Here is a tiny trained network, its code and every weight. The questions are about switching its units off for an input and a class, where a switched-off unit gives its printed mean instead of its output.

import numpy as np


def w(rows, s, z=0):
    codes = np.array(rows[::2]) - 128.0
    scale = np.full(codes.shape[1], s)
    scale[-1] = z or s
    return codes * scale


def f(y):
    return y / 2 * (1 + np.tanh(0.7978845608 * (y + 0.044715 * y**3)))


def log_softmax(a):
    a = a - a.max(-1, keepdims=True)
    return a - np.log(np.exp(a).sum(-1, keepdims=True))


def net(x, mask):
    res = np.array(x, float).reshape(1, 7) / 4 @ E
    y = f(res @ A[0][:, :-1].T + A[0][:, -1])
    res = res + np.where(mask, y, B[0][:, -1]) @ B[0][:, :-1]
    return log_softmax(res[-1] @ U[:, :-1].T + U[:, -1])


A, B = {}, {}
E = w([
[138,128,148,125,193],'x0',
[92,20,49,58,101],'x1',
[174,155,84,78,45],'x2',
[12,133,102,228,155],'x3',
[133,116,161,54,109],'x4',
[195,132,79,173,220],'x5',
[144,65,138,253,104],'x6',
],0.0079)
A[0] = w([
[179,249,119,149,136,146],'N1',
[113,100,73,207,101,185],'N2',
[104,140,99,154,114,252],'N3',
[198,53,43,89,81,166],'N4',
[158,90,70,141,229,213],'N5',
[59,142,48,52,181,224],'N6',
],0.014,0.0042)
B[0] = w([
[182,223,28,101,94,233],'N1',
[37,98,177,101,48,216],'N2',
[154,78,46,145,65,183],'N3',
[223,55,239,10,111,236],'N4',
[133,20,76,105,252,232],'N5',
[98,106,5,84,119,247],'N6',
],0.015,0.011)
U = w([
[192,235,125,154,141,23],'0',
[18,137,241,167,230,101],'1',
[173,87,183,101,177,89],'2',
[82,142,66,77,117,254],'3',
[91,69,138,160,255,151],'4',
[121,63,214,102,96,94],'5',
],0.0088,0.0043)

Each question gives the input, the list of numbers given to net, and the class t.
The units are the neurons (one row each of A and B). Each row of codes is followed by its name. A weight is (code - 128) times the scale printed after its matrix; where a second scale follows, it is the last column's (A, B and U).
mask holds one flag per neuron, in row order. A switched-off neuron (its flag False) gives its mean, the last column of its row in B, instead of its output. The means were averaged over made-up inputs and are rounded, as every weight is.
A unit's drop is (log p(t) with every unit on - log p(t) with that unit switched off) / (log p(t) with every unit on - log p(t) with every unit switched off).
The circuit of an input: a set's keep is (log p(t) with only the set's units on - log p(t) with every unit switched off) / (log p(t) with every unit on - log p(t) with every unit switched off). Starting from all 6 units, units are removed one at a time, each time the one whose removal leaves the highest keep (on an exact tie, the one counted first), for as long as the keep stays at least 0.8.
units of the circuit, in order: the units of the circuit, biggest drop first
unit that matters most: the unit with the biggest drop
top k neurons: the k neurons with the biggest drops, biggest first
drop when u is switched off: that unit's drop, to one decimal
input [-6,7,-1,-8,-4,-2,-1], class 5: units of the circuit, in order	N4
input [-4,2,-1,-8,8,1,-8], class 5: top 2 neurons	N4, N5
input [-5,-4,6,0,-3,-2,-4], class 0: units of the circuit, in order	N6, N2, N5
input [-3,-1,8,-1,-1,5,-1], class 0: units of the circuit, in order	N1, N2, N6
input [-7,-3,5,-1,-8,-7,8], class 5: top 3 neurons	N6, N2, N1
input [0,-7,-4,3,4,3,0], class 0: units of the circuit, in order	N1, N6
input [3,-3,-2,-1,-3,-6,6], class 5: top 3 neurons	N1, N6, N5
input [8,4,8,-3,-7,5,-5], class 2: top 2 neurons	N4, N5
input [4,8,2,-7,2,2,5], class 2: top 2 neurons	N2, N5
input [-7,1,3,5,-6,3,4], class 5: top 3 neurons	N2, N6, N1
input [-6,4,0,1,-4,8,-4], class 4: top 2 neurons	N5, N1
input [1,-4,-2,4,8,-1,6], class 1: units of the circuit, in order	N4, N1, N6
input [-4,4,-1,-4,-5,4,-7], class 2: top 2 neurons	N4, N1
input [7,2,6,-7,7,-7,-6], class 5: unit that matters most	N4
input [5,-1,-2,-5,-6,-4,1], class 0: units of the circuit, in order	N5, N2, N6
input [7,6,-4,0,-7,-3,-1], class 4: top 2 neurons	N1, N5
input [1,-3,7,-8,6,-2,-4], class 2: top 3 neurons	N4, N2, N1
input [6,4,4,1,1,-4,1], class 5: top 3 neurons	N1, N4, N5
input [-3,3,-5,2,-8,3,2], class 4: top 3 neurons	N5, N1, N4
input [6,6,3,-8,2,0,7], class 2: top 2 neurons	N2, N3
input [-4,1,-2,6,3,6,2], class 4: top 2 neurons	N5, N1
input [3,7,3,-2,-7,0,5], class 5: unit that matters most	N2
input [8,-3,-1,2,2,-3,6], class 1: drop when N5 is switched off	0.1
input [5,1,1,7,7,-1,5], class 1: drop when N6 is switched off	0.5
input [-4,6,8,-3,-7,8,0], class 2: drop when N1 is switched off	-0.1
input [6,-2,-2,1,-2,-1,1], class 4: drop when N2 is switched off	0.1
input [8,5,3,8,-6,6,-2], class 4: unit that matters most	N5
